Below are the code and all the weights of a small trained network. Each question names an input and a class and asks about switching units off, where a switched-off unit gives its printed mean instead of its output.

import numpy as np


def w(rows, s, z=0):
    codes = np.array(rows[::2]) - 128.0
    scale = np.full(codes.shape[1], s)
    scale[-1] = z or s
    return codes * scale


def f(y):
    return y / 2 * (1 + np.tanh(0.7978845608 * (y + 0.044715 * y**3)))


def log_softmax(a):
    a = a - a.max(-1, keepdims=True)
    return a - np.log(np.exp(a).sum(-1, keepdims=True))


def net(x, mask):
    res = np.array(x, float).reshape(1, 6) / 4 @ E
    y = f(res @ A[0][:, :-1].T + A[0][:, -1])
    res = res + np.where(mask, y, B[0][:, -1]) @ B[0][:, :-1]
    return log_softmax(res[-1] @ U[:, :-1].T + U[:, -1])


A, B = {}, {}
E = w([
[118,163,133,152,205],'x0',
[140,113,123,111,143],'x1',
[113,149,135,147,108],'x2',
[46,121,35,103,124],'x3',
[4,74,172,126,134],'x4',
[119,141,132,135,119],'x5',
],0.011)
A[0] = w([
[35,93,202,108,167,65],'N1',
[56,126,83,105,142,69],'N2',
[128,88,250,146,147,80],'N3',
[115,86,157,61,34,133],'N4',
[153,155,201,114,123,59],'N5',
[87,163,149,154,228,51],'N6',
[102,129,103,120,129,3],'N7',
],0.015,0.0024)
B[0] = w([
[128,231,105,117,229,244],'N1',
[129,99,75,112,14,210],'N2',
[108,95,46,104,43,216],'N3',
[159,111,222,190,174,221],'N4',
[56,117,71,89,120,179],'N5',
[181,51,248,183,101,185],'N6',
[164,83,114,89,74,142],'N7',
],0.014,0.011)
U = w([
[180,254,67,86,201,253],'0',
[102,87,42,65,70,44],'1',
[156,55,241,176,160,56],'2',
],0.0093,0.0065)

Each question gives the input, the list of numbers given to net, and the class t.
The units are the neurons (one row each of A and B). Each row of codes is followed by its name. A weight is (code - 128) times the scale printed after its matrix; where a second scale follows, it is the last column's (A, B and U).
mask holds one flag per neuron, in row order. A switched-off neuron (its flag False) gives its mean, the last column of its row in B, instead of its output. The means were averaged over made-up inputs and are rounded, as every weight is.
A unit's drop is (log p(t) with every unit on - log p(t) with that unit switched off) / (log p(t) with every unit on - log p(t) with every unit switched off).
The circuit of an input: a set's keep is (log p(t) with only the set's units on - log p(t) with every unit switched off) / (log p(t) with every unit on - log p(t) with every unit switched off). Starting from all 7 units, units are removed one at a time, each time the one whose removal leaves the highest keep (on an exact tie, the one counted first), for as long as the keep stays at least 0.8.
circuit, biggest first: the units of the circuit, biggest drop first
most important unit: the unit with the biggest drop
k most important neurons: the k neurons with the biggest drops, biggest first
drop when u is switched off: that unit's drop, to one decimal
input [1,-4,-1,4,-2,3], class 1: most important unit	N1
input [-1,-7,-5,-1,2,-2], class 0: 2 most important neurons	[N6, N2]
input [-4,7,5,3,5,6], class 0: 2 most important neurons	[N1, N6]
input [-4,-2,-3,0,-3,-5], class 2: 2 most important neurons	[N1, N3]
input [8,2,5,7,-7,0], class 2: circuit, biggest first	[N6, N1]
input [-7,2,-6,5,-4,-3], class 2: circuit, biggest first	[N4, N3]
input [-8,-4,-8,-8,4,6], class 1: 2 most important neurons	[N3, N5]
input [7,3,5,-5,-2,1], class 2: 2 most important neurons	[N6, N2]
input [2,-5,0,5,-2,0], class 1: 3 most important neurons	[N1, N4, N2]
input [3,8,8,-7,-5,-7], class 1: circuit, biggest first	[N1, N5]
input [-5,-7,-8,-7,5,5], class 1: 2 most important neurons	[N3, N5]
input [4,-8,-5,-5,3,3], class 1: 3 most important neurons	[N3, N4, N5]
input [-6,8,0,-7,-6,-1], class 1: 3 most important neurons	[N1, N5, N6]
input [-7,1,-8,3,2,0], class 2: most important neuron	[N4]
input [0,7,4,6,8,7], class 0: 2 most important neurons	[N1, N3]
input [2,6,-1,8,-7,2], class 1: 2 most important neurons	[N1, N4]
input [3,6,-4,0,1,1], class 2: 2 most important neurons	[N6, N1]
input [-4,-2,-3,-5,5,-5], class 0: 4 most important neurons	[N1, N2, N6, N4]
input [0,-5,-4,1,7,-4], class 0: drop when N1 is switched off	2.4
input [-8,-6,-7,-1,3,0], class 2: circuit, biggest first	[N4]
input [6,-5,2,-1,2,-8], class 2: drop when N6 is switched off	4.7
input [8,8,-7,-4,-2,0], class 2: drop when N6 is switched off	0.7
input [8,-8,-2,3,0,-4], class 2: drop when N5 is switched off	0.0
